B =
  9  -30  -27   -2   13  -33   -6  -36
-11   -3   -3    1  -13   -5   -6  -18
 11  -15    2    2    7  -25   -1  -13
-12   -5   -4    1  -14   -3   -5  -18
 -7  -27  -25   -1    0  -21   -7  -42
 -9  -43   -9    8    4  -57  -17  -85
 -8  -36  -28    0    5  -40  -12  -64
The bottom entry of the column that holds the largest entry is 5
Which number is the entry just left of 8? -9
The bottom-right entry -> -64
The first entry, reading row by row -> 9
Which number is the entry just right of -33? -6
Which number is the entry in the bottom-left corner? -8
Which number is the second entry on the main diagonal? -3
The smallest entry in the first row -> -36
Which number is the second entry in reading order? -30
The entry just right of 7 is -25
Which number is the 3rd smallest entry? -57
Which number is the fifth entry in reading order? 13
The 5th-last entry, reading row by row: 0
The entry just left of the smallest entry is -17
Which number is the second entry on the diagonal from the top-right corner? -6
Which number is the largest entry in the last column? -13

Read these off the array that follows. Rows and columns are numbered from 1.
1) Which number is the entry in row 2 and column 1?
2) Which number is the entry at row 1, column 2?
3) Which number is the entry directly above 125?
4) Which number is the top entry of the column that holds the largest entry?
5) Which number is the entry in row 1 and column 3?
6) Which number is the entry directly below 86?
7) Which number is the entry just left of 108?
array([[ 52, 211, 145,  86,  99, 191, 105, 224,  85],
       [ 87, 195,  92, 104, 122, 169, 125, 195, 108]])
1) 87
2) 211
3) 105
4) 224
5) 145
6) 104
7) 195

Read these off the array that follows. Indices start at 1.
1) Read off the entry at row 2, column 1.
2) Read off the entry at row 1, column 2.
3) Read off the entry just right of the smallest entry.
4) Read off the entry at row 1, column 1.
5) Read off the entry at row 1, column 3.
6) Read off the bottom-left entry.
7) Read off the bottom-right entry.
8) Read off the top-right entry.
2,6,5,5,7,2,6,1,6,3,6,6
2,3,6,7,4,4,7,8,4,2,4,6
2,3,6,7,5,4,6,8,6,3,3,5
1) 2
2) 6
3) 6
4) 2
5) 5
6) 2
7) 5
8) 6

[[4795 2880 5641 9155 8420 4352 2803 6021 9379 8041 3977 3023 6508]
 [5017 3612 4112 6164 8097 8653 7483 5171 3678 3935 5925 8045 8715]]
The bottom entry of the column that holds the smallest entry -> 7483
The entry in the top-right corner is 6508
The entry just right of the smallest entry? 6021
The entry in the bottom-left corner -> 5017
The entry just left of 8097 -> 6164
The bottom-right entry? 8715
The top-left entry? 4795
The entry just left of the smallest entry: 4352
The entry just left of 5641 -> 2880
The entry directly below 3023? 8045
The entry just right of the largest entry -> 8041
The entry directly below 6021? 5171
The minimum? 2803

x = (0.10, -0.05, -0.02, -0.22, 0.06, -0.06, 0.11, 0.15, -0.06, -0.13, -0.05, 0.05, 0.03, -0.09, -0.22)
The entry just left of -0.09 -> 0.03
The entry just left of the largest entry is 0.11
Which number is the entry just right of the largest entry? -0.06

Read these off the row that follows.
1) Which number is the entry just left of 52?
2) Which number is the largest entry?
[80, 10, -1, -11, 30, -4, -13, -10, 34, -21, 52, 20, 73, 21]
1) -21
2) 80

M =
-23	3	2	3	12
15	5	0	-5	-30
-3	15	5	15	-29
12	7	5	-2	11
10	-1	2	17	41
1	11	1	9	5
9	-5	4	9	16
11	10	6	15	14
-13	2	5	-2	25
10	15	-1	19	3
14	7	0	4	8
24	-2	7	1	-2
-5	-9	9	-1	-15
44	5	1	20	-7
-21	-1	1	10	-13
Report the top entry of the column that holds the largest entry.
-23
The top-right entry is 12
Report the last entry in the row that holds the largest entry.
-7
The 2nd entry from the end, reading row by row: 10
The largest entry in the first column: 44
The entry directly above the largest entry is -5
Report the entry just right of the largest entry.
5
The entry directly above the centre entry: 4
Report the bottom entry of the column that holds the smallest entry.
-13
Report the second entry, reading row by row.
3
The entry just right of the centre entry -> 15
Report the smallest entry.
-30
Report the second entry on the main diagonal.
5
The entry directly below the smallest entry -> -29
Report the largest entry in the last column.
41
The entry directly above 19 -> -2
Report the 4th entry in reading order.
3
The 3rd entry from the end, reading row by row: 1
Report the bottom-left entry.
-21
The third entry on the diagonal from the top-right corner is 5
